Here is a tiny trained network, its code and every weight. The questions are about switching its units off for an input and a class, where a switched-off unit gives its printed mean instead of its output.

import numpy as np


def w(rows, s, z=0):
    codes = np.array(rows[::2]) - 128.0
    scale = np.full(codes.shape[1], s)
    scale[-1] = z or s
    return codes * scale


def f(y):
    return np.maximum(y, 0)


def log_softmax(a):
    a = a - a.max(-1, keepdims=True)
    return a - np.log(np.exp(a).sum(-1, keepdims=True))


def net(x, mask):
    res = np.array(x, float).reshape(1, 8) / 4 @ E
    y = f(res @ A[0][:, :-1].T + A[0][:, -1])
    res = res + np.where(mask, y, B[0][:, -1]) @ B[0][:, :-1]
    return log_softmax(res[-1] @ U[:, :-1].T + U[:, -1])


A, B = {}, {}
E = w([
[81,82,227,113,85,154,91],'x0',
[199,189,148,72,167,155,82],'x1',
[80,212,153,114,145,117,134],'x2',
[126,111,148,97,154,69,54],'x3',
[106,141,2,112,148,187,83],'x4',
[89,146,134,87,220,104,191],'x5',
[109,117,105,70,71,48,87],'x6',
[108,137,69,180,128,110,102],'x7',
],0.0064)
A[0] = w([
[232,135,157,123,115,157,131,109],'n1',
[119,118,212,31,168,155,120,132],'n2',
[125,50,147,172,3,217,111,251],'n3',
[140,109,153,104,55,71,124,133],'n4',
[133,119,153,137,96,84,104,198],'n5',
[119,97,124,96,158,141,173,174],'n6',
[208,131,163,148,129,164,113,160],'n7',
[154,198,194,95,139,130,179,166],'n8',
[151,131,108,170,133,135,189,197],'n9',
[128,134,145,141,103,88,114,181],'n10',
[141,95,164,135,84,60,101,147],'n11',
[154,131,149,197,167,132,80,161],'n12',
[145,140,121,199,125,131,146,193],'n13',
[150,170,92,123,154,91,74,167],'n14',
[178,195,81,72,95,137,76,172],'n15',
[193,125,145,113,120,147,145,103],'n16',
[135,100,147,148,153,119,138,163],'n17',
[151,106,181,148,171,124,92,134],'n18',
[130,142,68,98,134,143,106,176],'n19',
[142,139,77,191,119,147,237,130],'n20',
],0.012,0.0027)
B[0] = w([
[100,87,82,170,123,80,121,175],'n1',
[87,149,106,124,220,82,183,203],'n2',
[141,87,178,98,85,250,127,254],'n3',
[141,45,140,137,138,141,182,189],'n4',
[171,98,147,115,124,149,142,179],'n5',
[89,134,102,165,151,127,119,173],'n6',
[98,100,69,170,111,122,103,177],'n7',
[129,105,159,68,162,126,164,208],'n8',
[80,162,131,113,170,98,113,195],'n9',
[144,95,135,115,117,143,137,166],'n10',
[158,88,157,92,97,134,165,193],'n11',
[123,173,130,138,101,157,96,168],'n12',
[144,182,142,114,166,124,113,179],'n13',
[90,106,127,127,89,187,121,187],'n14',
[100,104,144,146,104,216,106,198],'n15',
[108,116,133,157,114,84,142,157],'n16',
[130,143,111,123,123,146,109,158],'n17',
[123,189,112,121,130,117,109,165],'n18',
[88,143,146,151,122,171,101,188],'n19',
[78,162,113,95,226,87,147,225],'n20',
],0.021,0.0089)
U = w([
[109,131,134,158,66,209,42,179],'0',
[198,151,146,135,89,83,114,3],'1',
[102,182,42,191,175,2,124,165],'2',
[170,37,160,129,52,133,161,83],'3',
[101,159,158,23,182,133,178,177],'4',
],0.0067,0.0018)

Each question gives the input, the list of numbers given to net, and the class t.
The units are the neurons (one row each of A and B). Each row of codes is followed by its name. A weight is (code - 128) times the scale printed after its matrix; where a second scale follows, it is the last column's (A, B and U).
mask holds one flag per neuron, in row order. A switched-off neuron (its flag False) gives its mean, the last column of its row in B, instead of its output. The means were averaged over made-up inputs and are rounded, as every weight is.
A unit's drop is (log p(t) with every unit on - log p(t) with that unit switched off) / (log p(t) with every unit on - log p(t) with every unit switched off).
The circuit of an input: a set's keep is (log p(t) with only the set's units on - log p(t) with every unit switched off) / (log p(t) with every unit on - log p(t) with every unit switched off). Starting from the 12 units with the biggest drops (on a tie, the unit counted first), units are removed one at a time, each time the one whose removal leaves the highest keep (on an exact tie, the one counted first), for as long as the keep stays at least 0.8.
units of the circuit, in order: the units of the circuit, biggest drop first
top k neurons: the k neurons with the biggest drops, biggest first
drop of u: that unit's drop, to one decimal
input [-5,-4,-2,-7,2,-6,-5,6], class 4: units of the circuit, in order : [n20]
input [-2,-6,2,0,8,1,3,-8], class 0: units of the circuit, in order : [n2; n8]
input [8,0,-8,8,-3,4,0,5], class 3: units of the circuit, in order : [n20; n11]
input [-7,5,-5,-7,5,-2,1,1], class 0: top 4 neurons : [n15; n19; n2; n14]
input [-5,0,5,-5,5,-2,3,-2], class 0: top 2 neurons : [n15; n2]
input [-5,6,-2,3,-8,2,-1,0], class 2: units of the circuit, in order : [n3; n1]
input [5,-2,-8,6,2,-7,0,4], class 3: top 2 neurons : [n11; n4]
input [-8,4,-6,4,-2,-3,-2,-1], class 0: top 2 neurons : [n15; n2]
input [-3,5,-7,-1,7,5,-8,4], class 2: top 2 neurons : [n3; n20]
input [1,-5,8,6,6,6,-3,0], class 2: drop of n3 : 0.8
input [-3,7,3,1,-3,-1,7,2], class 3: drop of n20 : 0.1
input [3,1,5,0,-1,0,-8,-8], class 2: drop of n7 : 0.2
